Each row is followed by its class.
[-347  257   11 -173  112  -64  -84  -84  -48 -171 -798  138   13 -121
   71  171  -19  154 -103  178   -6  379 -211   28  463 -518  113 -135
  157 -113 -241  -13  370  -45  226  215 -212 -140  248 -195 -370 -129
 -141]
Tute
[-283  262  -12 -243  151   42  -74 -175  -55 -155 -715   63  -22 -115
   10  216  -46  117  -44  119   17  288 -229   34  469 -443   34  -68
  112  -76 -278  -34  339  -91  185  224 -156 -172  244 -146 -348 -103
 -157]
Tef
[ 124  -85 -304  -72  179  160  -83 -378   45   55  176  243   25  200
  -35  -14 -115  131  -44 -144  320  -60  120  224   -1  182   -3  -17
   74  -70  126  -71   92  -36   68  102  -22  -94  139  -36   15  387
  276]
Puno
[-523   49   21   -9  -50  122  219 -139   51  -68 -158 -475  -58  160
 -198  341 -381  -52  210   17  161  -88   -2  -11  266  123    2  -73
  -87  -53 -386 -210  225   10  121  451  121  324 -213   86  -88   24
  -78]
Tef
[-368 -233   80  156  263 -484 -155  307  -71 -177 -700 -204  267  404
  100   67  101  -94  -20 -185   38 -142   56 -265  481 -548   91  129
 -347 -216  -97  104  245  224  -63 -504  -88   -2   79  376  -97 -269
  190]
Vut
[-553   90   24  -76  -18  116  222 -119   34  -69 -168 -417   12  163
 -194  289 -340  -66  177    2  154    8   22  -10  234  111   35 -109
  -74 -133 -321 -120  143   18  182  472  126  226 -139   99  -90    6
  -74]
Tute
[ 209  -87 -317    6  125  152  -31 -384   65   54  362  199   29  190
  -48  -65 -103  100  -76 -142  408  -33  100  198 -113  185  -19  -49
  102   -5  154    5   86  -49   -6   30  -55 -110  182  123 -167  342
  319]
Tef
[-408  427   61  -65  130  292   12 -486  152 -191 -158 -406   54  168
 -285  196 -214 -322  228   77  246  -13 -134   30  314  206   41  -73
  -53 -168 -378 -258  191  -15  279  447  114  273  125  -98 -241  132
 -197]
Vut
[-445   49   20   76  357 -215 -148   80  -36 -148 -656  -18  227  456
   12   23   84  -24   11 -331 -114  -29  -69 -199  346 -324  155  168
 -236 -499 -110   87  138  168   54 -370  226 -141  244  530  184  -27
   73]
Tef
[-388  344  -25 -257  188  106 -163 -149  -38  -84 -772  123   18  -49
   65  211   21  230 -143   56 -122  379 -157  122  547 -432   63 -163
  144 -192 -257 -115  281  -96  339  308 -122 -136  283 -188 -127  -41
 -207]
Puno
[-384 -282   75  182  219 -519 -140  420  -84 -183 -709 -251  238  414
  118  192   46  -91  -58 -220   31 -165  152 -241  504 -503  101  107
 -392 -209 -101  186  221  212  -50 -535 -126    6   52  338  -43 -314
  164]
dem
[-357  245  -34 -198  162  -63 -116  -95  -61 -105 -857  196    8 -122
  110  208   -2  160  -99  120  -67  425 -168   16  470 -555   74 -135
  154 -168 -205  -71  359  -31  226  211 -175 -193  214 -117 -255  -79
 -121]
saf
[-536  180    8  -80   10  153  145 -181   61  -90 -287 -413   -2  173
 -207  325 -348  -84  180    5   63  -25  -39   -4  320  119   14  -83
 -120 -162 -345 -186  175   85  251  456  136  290 -136   48  -19   73
 -116]
Puno
[ 191 -182 -265   38   54   62   40 -257   52   63  269  137    9  164
  -58  -35  -91  169  -78 -125  358  -85  133  147 -105   90    5  -49
   76   12  146    2   46  -37  -24   -5 -146  -90   77   32 -208  262
  342]
zolu
[-402  -39   42  119  291 -328  -98  236  -61 -213 -652  -32  198  434
   47  -28   91   20  -29 -269 -121 -104   -8 -254  308 -339  197  176
 -217 -420  -96  116   96  252   83 -439  137 -102  129  499   80 -120
  132]
zolu
[  89 -307 -379 -138   71   53  -24 -101   24   40   78  127   -7   21
   -5  159 -223  105   36  -24  348   48  181   14  217 -192 -130  -35
  -27  114  228  121  186   38  -46  -67 -181 -207  -63   76 -159  214
  379]
Tef
[-425  268   53  -48  105  138   61 -317   85 -184 -196 -353   53  223
 -223  202 -354 -183  163   31  245   -2  -53   16  300  144   54  -96
  -38 -201 -324 -126  154   15  286  463  135  289   82  -35 -224   58
 -102]
Tute
[ 160 -244 -328 -167  110   87  -52 -146  -15  -14  109   85   38   58
    5  195 -176   72   32  -79  432   22  154  106  186 -103  -59  -76
   13   33  132  152  147   46    2   49 -192 -163  -11   63 -168  172
  400]
Puno
[-368 -277   64  175  226 -556 -108  444  -78 -228 -684 -213  180  464
  124  143   98  -76  -64 -212   62 -203   88 -288  458 -478   80  122
 -365 -211  -74  262  193  271  -30 -525 -126   30   10  345 -120 -324
  198]
dofu
[  64 -245 -356 -109   96   44  -13  -58   28   14  -47  146   28   98
    7  194 -183  106   12  -26  422  120  137   44  216 -204  -79  -89
   73    5  205  118  186   51    3   15 -193 -184  -91   15 -122  170
  399]
dofu
[-428 -177   64  123  269 -432 -193  281  -70 -227 -691 -221  243  435
   89  168  109  -56    0 -257   53 -191   60 -237  461 -421  107  124
 -334 -244 -120  143  233  162  -30 -493  -72  -31  124  342  -86 -274
  164]
zolu
[-414  445   53  -66  159  280  -45 -531  156 -207 -106 -346   21  241
 -255  182 -275 -207  198    7  245   35  -97  116  316  323   71  -75
  -17 -246 -360 -273  199  -14  305  485  186  312  220  -52 -235  204
 -179]
Puno
[ 217 -227 -299   22   98   27   -6 -225   25   61  295  167   12  213
  -18   13 -133   94  -90 -136  456  -68  158  204   -4  130   15  -73
  106   76  145   57   77  -17  -23   10 -146  -72   58   34 -160  283
  374]
dem
[-400 -167   62  165  241 -449 -174  266  -68 -179 -715 -188  258  460
   84   81   97  -24  -86 -241  -55 -179   67 -219  489 -392  102  121
 -385 -351  -97  108  201  193   32 -481  -44   58  143  264   -3 -208
   91]
Puno
[-325 -276   21  259  234 -518 -144  388  -21 -160 -642 -110  227  451
   94    3   79  -29  -96 -219    9 -184   79 -298  401 -480   52  188
 -373 -241  -49  174  206  237  -85 -546  -85   38  102  375 -122 -218
  162]
Tef
[ 123  240  -59 -140  -52  148   77 -253    7 -238 -145  -16 -104 -173
 -100  314 -134   23    0  240  290  180 -251   84  163 -187   38 -159
  397  202 -314   -5  225 -186   70  223 -304   17   49 -295 -647 -155
    5]
Gari
[ 126 -283 -276 -201  129   40  -77 -165   14  -55  119   26   50   98
   48  314 -190  -96   11  -83  544    6  231   68  252 -161  -43 -112
   38  106   26  128  241   35  -90  -25 -219 -135  -14   66 -237  128
  479]
saf
[-418  305    4 -260  147   12  -83 -133  -42  -64 -835  185    6 -104
   43  201    5  170  -85   99  -69  382 -230  124  439 -463   71 -104
  100 -156 -212  -83  304 -107  274  274  -93 -241  285 -143 -176  -26
 -192]
dem
[-446  406   38  -92  136  263   10 -531  105 -185 -199 -405   61  152
 -270  229 -248 -235  199   21  102  -82 -104   38  350  258   19 -119
  -83 -202 -437 -277  143  -32  298  462  185  336  151  -50 -126  118
 -264]
Fuv
[-501  203   16  -27   69   82  158 -207   49  -59 -226 -362    6  177
 -162  287 -276 -108  134  -50  119  -12   14   48  274  148   47 -113
  -45 -156 -364 -234  189   74  214  396  160  265  -79   42    1   65
 -118]
Gari
[-329 -261   41  172  222 -531 -127  422  -66 -217 -653 -179  216  409
   85  120   58  -86  -48 -193  117 -164   77 -264  440 -444   88  164
 -351 -211  -51  212  221  201  -69 -546 -120  -27   40  359 -126 -263
  193]
dem
[ -54  327  -61 -224   20  176  -78 -218   45 -209 -216  102  -57 -162
  -60  323  -54   80  -63  218  178  251 -201  102  154 -222   47 -173
  416  113 -290 -103  269 -221  147  164 -218 -110   98 -230 -471  -81
   -3]
zolu
[-515   61   26  -47  -14  125  232 -164   46  -68 -210 -440   35  154
 -224  264 -355  -84  172   32  168  -70   27   27  228  140   44 -106
  -47  -84 -411 -235  168   -6  220  520  123  331 -163   34   -8   26
  -84]
dem
[-342  253  -18 -175  127  -49  -37  -87  -13  -83 -709  191  -40 -111
   72  114    0  218 -146  148  -85  379 -187   97  402 -465   39 -126
  174 -142 -155  -61  309  -51  239  202 -163 -117  254 -199 -259  -31
 -170]
dofu
[  40 -146 -313 -185  156  126  -90 -290   43    4  -15  107   97   37
  -30  130  -80  -15   32  -77  358   76  142   78  243 -139  -85  -64
  -13  -24   92   18  219    9  -26   44 -135 -173   78   79  -90  199
  324]
saf
[-315  235  -31 -213  155  -76 -101  -91  -50 -138 -742  131    3 -142
   74  183   17  129  -82  152  -10  358 -157   29  455 -490   64 -117
  172  -86 -247  -17  325  -26  225  176 -189 -183  196 -105 -328 -129
 -105]
Gari
[  28  312  -42 -212  -22  182  -11 -261   52 -251 -169   -9  -50 -229
 -114  333  -66  -26    6  258  255  244 -238  113  182 -202   -1 -159
  376  172 -328  -26  279 -176   74  193 -260  -70   88 -231 -563 -128
  -25]
Gari
[-381  332  -13 -193  142   47 -148 -206    7 -112 -787  168   -3  -98
   64  138   62  180  -90  117  -42  411 -173   96  504 -439   89 -138
  141 -173 -196 -123  356 -103  251  318 -147 -119  308 -188 -243  -11
 -191]
saf
[-374  349  -39 -250  151   78 -127 -173  -33  -97 -747  114   39  -94
   21  181   73  225  -93   62  -67  346 -173   75  485 -433   88 -151
  137 -144 -231 -119  312 -112  301  267 -119 -193  283 -163 -216  -70
 -172]
zolu
[-368  -26   49   76  345 -272 -123  185  -84 -204 -635  -87  263  426
   34   74   28 -106   53 -227  -43  -44  -23 -248  347 -417  185  150
 -209 -397 -142  110  148  229   49 -400  132 -148  130  457  118 -132
  185]
Vut
[-502  110   16  -19  -14   44  243 -115   32  -55 -213 -434  -34  172
 -162  278 -344  -33  136    2  162  -18    4   12  249  128   53 -124
  -11 -141 -389 -178  189   90  160  461  118  315 -221   82  -62   25
  -52]
Gari
[-470  366    5 -260  187   73 -174 -185  -25  -98 -846  177   31  -62
   62  167  133  211  -64   97 -143  417 -226   87  493 -473  109 -141
  118 -184 -196 -122  328 -114  292  249  -91 -224  320  -83 -142  -23
 -197]
dofu
[-582  393   85  -81  121  219    1 -465  125 -149 -348 -337   25  130
 -203  214 -248 -192  147   83   23    9  -81   58  434  156   48 -125
  -68 -249 -410 -278  189   -2  315  480  156  314  105  -92 -155  170
 -254]
Fuv
[-428  -14    7  177  329 -334 -178  163  -57 -182 -611 -108  249  412
   76  135   57  -93   33 -236  -61  -36   82 -225  427 -371  193  112
 -264 -367 -107  115  186  261   45 -469  126 -117   97  461   87 -101
  174]
Fuv
[-434 -124   78  178  300 -480 -184  267  -93 -181 -698 -142  228  410
  149   28   84  -46  -50 -230  -73 -148   39 -250  465 -447   88  138
 -350 -307  -69  132  231  232   -2 -535   10    5  129  394   -7 -201
   95]
Tef
[-498  429   92  -56  143  248  -30 -551  152 -159 -154 -386   68  194
 -247  187 -272 -219  143  -12  131 -104  -71   86  343  263   43 -115
  -13 -235 -443 -329  181  -35  318  410  201  375  169  -89 -158  132
 -208]
zolu
[-507  327   64  -85   80  203   -9 -447  156 -165 -133 -418    2  114
 -258  231 -333 -180  183   81  146  -47  -23   72  322  202  -15  -82
  -60 -144 -385 -242  199   -4  254  390  133  264  128  -84 -217   98
 -178]
zolu
[-423  -68   75  168  290 -357 -102  212  -57 -219 -625  -59  250  426
   56    0   47  -54   10 -277  -73  -79   -9 -240  344 -378  186  171
 -264 -409  -95  122  157  241    1 -476  148  -59  183  524   73 -164
  137]
Tute
[-447   49  -18    2   -8   75  240 -104   48  -45 -171 -398   -2  198
 -190  309 -379  -67  147   -2  237   14   53   43  227  102   46  -91
  -11  -61 -336 -193  196   30  152  423   83  268 -186   88 -107   11
  -14]
dem
[-389  315   -2 -212  155  -37 -134 -103  -36 -120 -874  156  -32 -125
   87  199   33  150 -115  137  -96  395 -205   40  522 -508   71 -122
  143 -184 -245  -77  344  -49  267  220 -147 -196  255 -163 -237  -73
 -181]
Gari
[  20  223  -51 -184  -28  175   34 -206   25 -234 -153    9  -63 -147
 -102  389 -124   62   11  215  305  234 -213  125  114 -198   28 -188
  401  186 -289  -19  254 -204  106  249 -243  -66   71 -256 -535 -127
   13]
dofu
[ 175 -150 -333   -2   89   95  -32 -326   68   99  271  238  -29  171
  -15  -16 -130  115  -96 -113  397  -23   82  167  -73  153  -40  -55
  130   23  161   47   88  -10    7   37  -67 -132   52  -26 -179  380
  308]
Tef
[-376 -110   21  180  252 -401  -60  317  -73 -157 -646  -71  194  385
   62   18   44    9  -20 -261 -133  -55  -17 -263  349 -413  152  179
 -256 -394  -32  195   79  293   -2 -508  103 -111   61  593   63 -143
  145]
Gari
[-417  279   20 -284  198   35 -129 -158  -36  -94 -783  133  -13  -88
   70  227   39  148 -106   96 -117  357 -140  114  552 -473   35 -142
  147 -139 -241  -82  306 -100  311  233 -108 -183  273 -249 -138  -59
 -201]
dofu
[-484  288   67 -126   92  222   62 -418  113 -142 -186 -393   70  166
 -253  210 -337 -193  188   44  151  -71  -71   43  346  161   29 -100
  -41 -152 -427 -239  184   27  262  473  166  315   75  -23 -171  123
 -175]
Vut
[-405  344  -46 -256  176   18 -116 -181  -40  -99 -813  181  -16 -110
   38  181   30  192  -96   69  -63  334 -211   73  444 -421   69 -112
  152 -162 -218 -125  322  -68  323  261  -66 -222  250 -151 -175  -59
 -158]
zolu
[-456   89   46  116  322 -212 -134  134  -23 -178 -616  -87  248  450
   14   29  166  -40   58 -269  -43   -5  -44 -198  364 -318  215  149
 -253 -454  -78   83  140  165   87 -359  190 -118  221  449  199  -81
   68]
dofu
[-366 -190   88  181  279 -482 -226  372  -73 -201 -692 -177  263  493
  183  134   93  -96  -86 -253  118 -157   64 -241  460 -447  123  100
 -309 -331 -117  194  274  209  -66 -463  -56   35   87  383  -47 -222
  195]
Tef
[-398  393   26 -225  200   71 -108 -242  -31 -149 -770  135   16 -121
   54  188   30  133  -24  141  -50  351 -226  109  409 -451   70 -117
  143 -132 -209 -125  320  -91  302  242  -98 -172  289 -146 -263  -54
 -196]
dofu
[-530  162   40  -46   70  145  228 -198    2  -58 -239 -396   30  231
 -203  249 -345  -48  190  -42   55  -28  -20   39  218  107   42  -78
  -48 -196 -369 -245  135   29  259  454  203  238 -110  121   31   29
 -102]
Vut
[-438  -73  103  143  342 -397 -300  166  -23 -206 -698 -166  285  463
   84  113  178 -136  -19 -276   29 -168   47 -163  512 -357  122  143
 -398 -341 -125   55  237  170   40 -466   13   16  253  266   29 -140
   64]
Puno
[ -45  385  -72 -200   23  262  -66 -352   57 -185 -135   26  -40 -154
 -128  336  -28   11   13  191  226  305 -199  138  223 -132   35 -188
  380  138 -309 -130  261 -266  130  290 -177  -56  121 -294 -476  -80
  -66]
saf
[-525  344   66 -115  107  230   -6 -451  141 -134 -152 -413   61  164
 -261  244 -315 -167  162   -2  117 -109  -20   65  355  221   14 -117
  -57 -161 -396 -276  162  -35  305  436  195  341  101 -106 -164  136
 -188]
zolu
[-452   95   20  -37  -12  123  258 -110   51 -128 -134 -458  -89  179
 -195  314 -336  -44  189   47  187   12   20   31  220  122   28 -102
  -18  -76 -361 -153  183   32  166  460   55  295 -167   55 -108  -40
  -50]
dofu
[-437  358   19 -207  224    2 -158 -216  -29  -81 -899  183   32  -31
   51  209   24  161 -107   28 -112  351 -191  119  544 -445   92 -135
  123 -236 -233 -165  324  -96  288  297  -73  -99  294 -185 -131   -7
 -228]
saf
[-436  408   18 -196  228   17 -175 -209  -29 -100 -859  176  -15  -45
   90  184  109  156 -160   79 -158  396 -157  120  558 -474  121 -163
  142 -241 -264 -147  351 -113  285  252 -157 -106  317 -213 -168  -39
 -214]
saf
[-310 -299   27  138  203 -537 -137  397  -89 -244 -593 -233  236  456
  136  173   52  -76  -23 -196  152 -178  119 -281  434 -462   91  155
 -338 -195 -109  256  265  265  -97 -571 -137   -9   21  418 -218 -316
  253]
Puno
[-477   29  -25  -33  -22   75  208 -127   57  -84 -194 -462   15  156
 -197  305 -318  -50  174   25  191  -80   78  -39  246   66   18 -106
  -68  -72 -375 -178  213   37  188  412   26  289 -180   -6 -155   -7
  -33]
zolu
[  38  223  -69 -203  -50  183   61 -165   11 -195  -95  -12  -72 -182
  -87  329 -111   43   12  255  278  278 -190   67  135 -255   31 -150
  427  219 -332  -12  261 -194   90  227 -248 -122   -8 -201 -593 -185
   40]
Vut
[  82  190  -18 -173  -68  119   76 -135   -1 -240  -44  -17  -95 -124
  -43  372 -181   16  -34  233  319  222 -165   94   98 -191   28 -151
  419  167 -338   38  226 -151   61  192 -270  -29   16 -222 -657 -194
   75]
Puno
[  39 -142 -321 -153  173  173 -118 -266   59    6  -27   69   92   67
  -43  238 -199  -23   90  -64  470  128  138  142  294 -176  -81  -99
    2   18  115   -7  241  -18  -32   83 -158 -181  110   45  -70  200
  365]
dem
[  18  281  -62 -201  -42  170   30 -240   26 -222 -227   94  -97 -120
 -103  383 -103   32    6  192  275  287 -263  107  118 -172   72 -154
  422  129 -282   -5  233 -225  121  311 -191  -81   54 -264 -590  -91
   -3]
saf
[-520  459   73  -49  110  264    7 -523  130 -155 -239 -439   82  151
 -256  159 -273 -193  181   66  137  -67  -89   74  316  215   65 -109
  -66 -244 -403 -328  195   11  342  508  204  360  116  -79 -150  143
 -232]
zolu
[ 157 -161 -301  -10  122  128  -60 -328   65   62  321  205   48  193
  -61  -36  -84   98  -30 -158  433    1  106  176  -59  156  -24  -49
   66    8  200    6   63  -78  -40   35  -73 -155  174   59 -132  317
  332]
Tute
[-354 -182   54  164  273 -464 -175  283  -75 -215 -721 -167  260  418
  113  112   99  -72  -37 -221   45 -147   67 -238  470 -456  108  118
 -312 -286 -104  139  224  192  -38 -507  -75   -7  127  326  -46 -252
  163]
Gari
[ 208 -174 -281   31   67   68    2 -248   58   74  333  164  -27  168
  -42  -13 -106  131  -69 -120  410  -80  130  168 -103  148  -17  -38
   93   27  162   31   25  -39  -28    3 -128 -112   55   -6 -177  256
  356]
zolu
[  94 -104 -336 -102  175  152 -130 -295   68    1   90  120   79   74
  -18   55 -129   23    3  -34  384   64  140  100  199  -96  -70  -54
   10   -5  108  -31  247    1  -17    5 -120 -118  104   65 -122  244
  338]
Tef
[  12  219  -65 -170  -50  137   36 -184   -3 -206 -196   52  -70 -156
  -41  388  -80   37  -17  206  243  251 -219   90  101 -240   22 -192
  407  157 -301   -8  230 -174   85  184 -246 -117   46 -229 -574 -133
   22]
Gari
[-363  369  -74 -224  211   47 -123 -235  -47  -95 -810  198   25  -95
   51  163    3  185 -117  118 -138  343 -203   96  525 -428   78 -146
  137 -194 -205 -111  307  -94  329  286 -100 -122  291 -223 -201   45
 -208]
Fuv
[-516  104    8    4  -19   99  223 -150   49  -54 -176 -436  -13  178
 -178  337 -406  -81  147   27  116  -53   46   -5  211   79  -10 -104
  -53 -138 -363 -179  202   25  183  411  125  311 -201   68  -72    2
  -50]
Tef
[-411   11   52  102  342 -304 -109  133  -81 -216 -588  -84  258  408
   46   23  113  -86   35 -259  -17  -34  -33 -216  333 -342  223  148
 -179 -426 -123  102  180  218   85 -432  203 -126  156  569  148 -127
  172]
dofu
[-417    8  102  139  351 -266 -103  125  -56 -166 -616  -85  258  416
   34  -22   68  -74   24 -269 -142  -62    6 -175  369 -395  190  193
 -256 -436 -115   40  120  221   65 -462  190 -111  220  480  156 -100
   78]
Vut
[ -69  212  -14 -235  -45  134   23 -146   16 -208 -202   26  -67 -165
  -91  357 -101   49  -19  207  208  249 -213   67  181 -272   21 -184
  358  141 -305   -2  228 -206   70  232 -214  -70   47 -199 -531 -167
   -7]
Tute
[ 140 -113 -300  -40   92  165  -63 -316   72   69  274  170   12  171
  -47   42  -64  130  -18 -121  430   -5  122  178  -80  113  -19  -67
  114   13  159  -10   76  -67  -22   67  -96 -205  104   37 -141  304
  357]
zolu
[ 251 -113 -328   73  104   50    6 -309   77   94  305  279   -4  280
  -53  -40 -100  126 -119 -195  398    4  132  221  -92  209    5  -64
  132  -61  263   50   17  -31   17   47  -94  -53  122   22 -150  377
  317]
saf
[-507   35   69  114  344 -331 -132  153  -98 -187 -657  -47  272  385
  101  -74   43  -35   -9 -217 -161  -31   21 -258  370 -410  210  129
 -219 -484 -133   62  150  268   91 -410  230  -69  166  555  194 -155
  113]
Tute
[  38  128  -55 -219  -89  157   51 -138   26 -205 -182  -24  -69 -180
 -106  398 -117   91  -20  194  251  146 -199   56  195 -273   13 -171
  336  240 -303  -18  237 -244   59  197 -324  -24   47 -336 -616 -149
   18]
zolu
[  69  214  -16 -150  -82  145  129 -167   19 -259 -140  -32  -84 -129
 -107  335 -117   -5   -9  269  352  221 -225   86  122 -235   89 -151
  409  196 -373    9  276 -173   99  261 -304  -36   19 -272 -717 -181
   47]
Vut
